Below are the code and all the weights of a small trained network. Each question names an input and a class and asks about switching units off, where a switched-off unit gives its printed mean instead of its output.

import numpy as np


def w(rows, s, z=0):
    codes = np.array(rows[::2]) - 128.0
    scale = np.full(codes.shape[1], s)
    scale[-1] = z or s
    return codes * scale


def f(y):
    return np.maximum(y, 0)


def log_softmax(a):
    a = a - a.max(-1, keepdims=True)
    return a - np.log(np.exp(a).sum(-1, keepdims=True))


def net(x, mask):
    res = np.array(x, float).reshape(1, 8) / 4 @ E
    y = f(res @ A[0][:, :-1].T + A[0][:, -1])
    res = res + np.where(mask, y, B[0][:, -1]) @ B[0][:, :-1]
    return log_softmax(res[-1] @ U[:, :-1].T + U[:, -1])


A, B = {}, {}
E = w([
[200,125,195,215,174,194,96],'x0',
[134,118,121,112,147,135,124],'x1',
[73,50,125,125,51,172,4],'x2',
[111,150,131,118,123,153,130],'x3',
[128,126,141,138,119,115,133],'x4',
[125,131,126,122,133,135,127],'x5',
[199,181,147,54,99,82,15],'x6',
[139,114,127,137,129,110,128],'x7',
],0.016)
A[0] = w([
[126,125,149,99,93,113,2,18],'N1',
[198,191,140,87,97,96,77,178],'N2',
[116,89,165,164,140,172,99,109],'N3',
[92,29,152,111,64,174,77,160],'N4',
[67,81,133,158,163,145,177,230],'N5',
[207,127,185,205,164,200,101,190],'N6',
[99,124,126,81,153,110,138,221],'N7',
[92,124,65,68,97,83,154,255],'N8',
],0.014,0.0099)
B[0] = w([
[156,253,75,184,191,88,164,226],'N1',
[144,159,196,47,187,87,169,242],'N2',
[111,96,156,196,130,161,128,183],'N3',
[115,114,36,223,66,156,94,254],'N4',
[162,156,58,203,99,124,154,245],'N5',
[133,162,169,145,201,191,98,255],'N6',
[115,147,118,109,103,101,168,191],'N7',
[75,118,109,110,87,64,153,254],'N8',
],0.015,0.022)
U = w([
[131,188,93,119,106,43,175,192],'0',
[191,194,137,146,167,143,143,218],'1',
[134,132,207,6,111,39,165,173],'2',
[169,145,249,26,173,137,119,70],'3',
[108,69,73,112,17,109,109,56],'4',
[124,71,145,164,100,201,78,3],'5',
],0.013,0.0038)

Each question gives the input, the list of numbers given to net, and the class t.
The units are the neurons (one row each of A and B). Each row of codes is followed by its name. A weight is (code - 128) times the scale printed after its matrix; where a second scale follows, it is the last column's (A, B and U).
mask holds one flag per neuron, in row order. A switched-off neuron (its flag False) gives its mean, the last column of its row in B, instead of its output. The means were averaged over made-up inputs and are rounded, as every weight is.
A unit's drop is (log p(t) with every unit on - log p(t) with that unit switched off) / (log p(t) with every unit on - log p(t) with every unit switched off).
The circuit of an input: a set's keep is (log p(t) with only the set's units on - log p(t) with every unit switched off) / (log p(t) with every unit on - log p(t) with every unit switched off). Starting from all 8 units, units are removed one at a time, each time the one whose removal leaves the highest keep (on an exact tie, the one counted first), for as long as the keep stays at least 0.8.
units of the circuit, in order: the units of the circuit, biggest drop first
unit that matters most: the unit with the biggest drop
top k neurons: the k neurons with the biggest drops, biggest first
drop of u: that unit's drop, to one decimal
input [1,2,7,-3,-1,-1,8,-4], class 1: unit that matters most	N8
input [5,-7,2,3,7,-3,0,-1], class 5: units of the circuit, in order	N1, N2
input [3,-2,-3,5,-5,6,1,1], class 3: units of the circuit, in order	N4, N5
input [2,4,-1,2,0,2,1,6], class 3: top 3 neurons	N4, N5, N1
input [7,4,5,7,-1,3,0,-8], class 5: top 3 neurons	N4, N3, N2
input [7,-7,1,-6,-2,-6,-1,8], class 5: top 3 neurons	N1, N2, N3
input [2,-2,0,-3,-4,4,1,-1], class 3: top 2 neurons	N4, N5
input [-4,5,1,-3,5,-6,-7,-5], class 4: top 2 neurons	N1, N2
input [3,3,7,-5,-3,-3,-6,-7], class 5: drop of N1	0.0
input [-5,-5,1,-2,-3,-6,0,-3], class 4: drop of N1	0.6
input [7,8,2,-3,-7,-6,-7,4], class 5: drop of N1	0.3
